Below are the code and all the weights of a small trained network. Each question names an input and a class and asks about switching units off, where a switched-off unit gives its printed mean instead of its output.

import numpy as np


def w(rows, s, z=0):
    codes = np.array(rows[::2]) - 128.0
    scale = np.full(codes.shape[1], s)
    scale[-1] = z or s
    return codes * scale


def f(y):
    return y / 2 * (1 + np.tanh(0.7978845608 * (y + 0.044715 * y**3)))


def log_softmax(a):
    a = a - a.max(-1, keepdims=True)
    return a - np.log(np.exp(a).sum(-1, keepdims=True))


def net(x, mask):
    res = np.array(x, float).reshape(1, 3) / 4 @ E
    y = f(res @ A[0][:, :-1].T + A[0][:, -1])
    res = res + np.where(mask, y, B[0][:, -1]) @ B[0][:, :-1]
    return log_softmax(res[-1] @ U[:, :-1].T + U[:, -1])


A, B = {}, {}
E = w([
[218,159,144,118,74,78,102,119,171,211],'x0',
[145,3,70,39,171,136,101,217,114,243],'x1',
[223,109,80,155,187,162,162,146,185,124],'x2',
],0.011)
A[0] = w([
[161,95,113,127,91,140,138,166,172,184,202],'n1',
[112,212,171,124,81,136,126,90,167,104,143],'n2',
[145,105,47,174,193,211,173,97,197,97,144],'n3',
[91,103,56,74,176,157,103,141,121,180,202],'n4',
[133,121,122,126,86,145,124,118,111,61,106],'n5',
[202,153,72,165,114,148,144,146,160,133,209],'n6',
[142,96,43,92,143,159,106,191,120,102,179],'n7',
[81,152,136,131,97,145,130,125,125,57,138],'n8',
[115,159,153,47,33,62,8,125,145,148,219],'n9',
[40,98,114,123,172,206,115,150,85,91,252],'n10',
],0.011,0.0036)
B[0] = w([
[108,188,167,104,104,85,64,109,114,100,194],'n1',
[181,101,189,141,79,194,192,126,115,138,238],'n2',
[50,93,108,141,157,61,60,213,164,152,226],'n3',
[54,57,76,114,70,110,116,125,98,80,221],'n4',
[143,162,104,141,114,100,172,168,211,181,170],'n5',
[99,255,207,152,86,84,61,200,173,93,198],'n6',
[96,85,35,28,102,65,159,23,82,115,205],'n7',
[142,208,194,202,158,167,189,237,136,86,219],'n8',
[55,114,33,1,116,191,139,128,119,59,216],'n9',
[173,139,66,132,113,184,162,189,117,42,250],'n10',
],0.0089,0.014)
U = w([
[88,138,98,126,185,201,106,182,154,77,141],'0',
[61,75,60,46,94,142,48,91,73,103,212],'1',
[147,184,186,176,134,58,31,155,203,146,156],'2',
[74,110,132,164,93,188,122,69,140,219,4],'3',
[228,168,254,160,83,208,171,121,129,63,70],'4',
],0.0079,0.0013)

Each question gives the input, the list of numbers given to net, and the class t.
The units are the neurons (one row each of A and B). Each row of codes is followed by its name. A weight is (code - 128) times the scale printed after its matrix; where a second scale follows, it is the last column's (A, B and U).
mask holds one flag per neuron, in row order. A switched-off neuron (its flag False) gives its mean, the last column of its row in B, instead of its output. The means were averaged over made-up inputs and are rounded, as every weight is.
A unit's drop is (log p(t) with every unit on - log p(t) with that unit switched off) / (log p(t) with every unit on - log p(t) with every unit switched off).
The circuit of an input: a set's keep is (log p(t) with only the set's units on - log p(t) with every unit switched off) / (log p(t) with every unit on - log p(t) with every unit switched off). Starting from all 10 units, units are removed one at a time, each time the one whose removal leaves the highest keep (on an exact tie, the one counted first), for as long as the keep stays at least 0.8.
circuit, biggest first: the units of the circuit, biggest drop first
k most important neurons: the k neurons with the biggest drops, biggest first
drop of u: that unit's drop, to one decimal
input [5,4,8], class 2: circuit, biggest first => (n6)
input [2,1,2], class 2: circuit, biggest first => (n9; n10)
input [6,-6,6], class 2: 2 most important neurons => (n6; n10)
input [-1,-2,2], class 2: circuit, biggest first => (n9; n10)
input [5,7,8], class 1: 2 most important neurons => (n7; n4)
input [8,5,7], class 2: 4 most important neurons => (n6; n1; n9; n10)
input [6,6,7], class 1: 3 most important neurons => (n7; n4; n8)
input [-4,1,5], class 1: 2 most important neurons => (n8; n7)
input [2,-2,0], class 4: 3 most important neurons => (n3; n7; n4)
input [-8,-1,-6], class 4: 3 most important neurons => (n3; n9; n8)
input [-4,-6,2], class 4: drop of n2 => 0.1
input [-6,3,2], class 1: drop of n2 => 0.0
input [0,1,6], class 2: drop of n9 => 0.4
input [-1,3,6], class 1: circuit, biggest first => (n7)
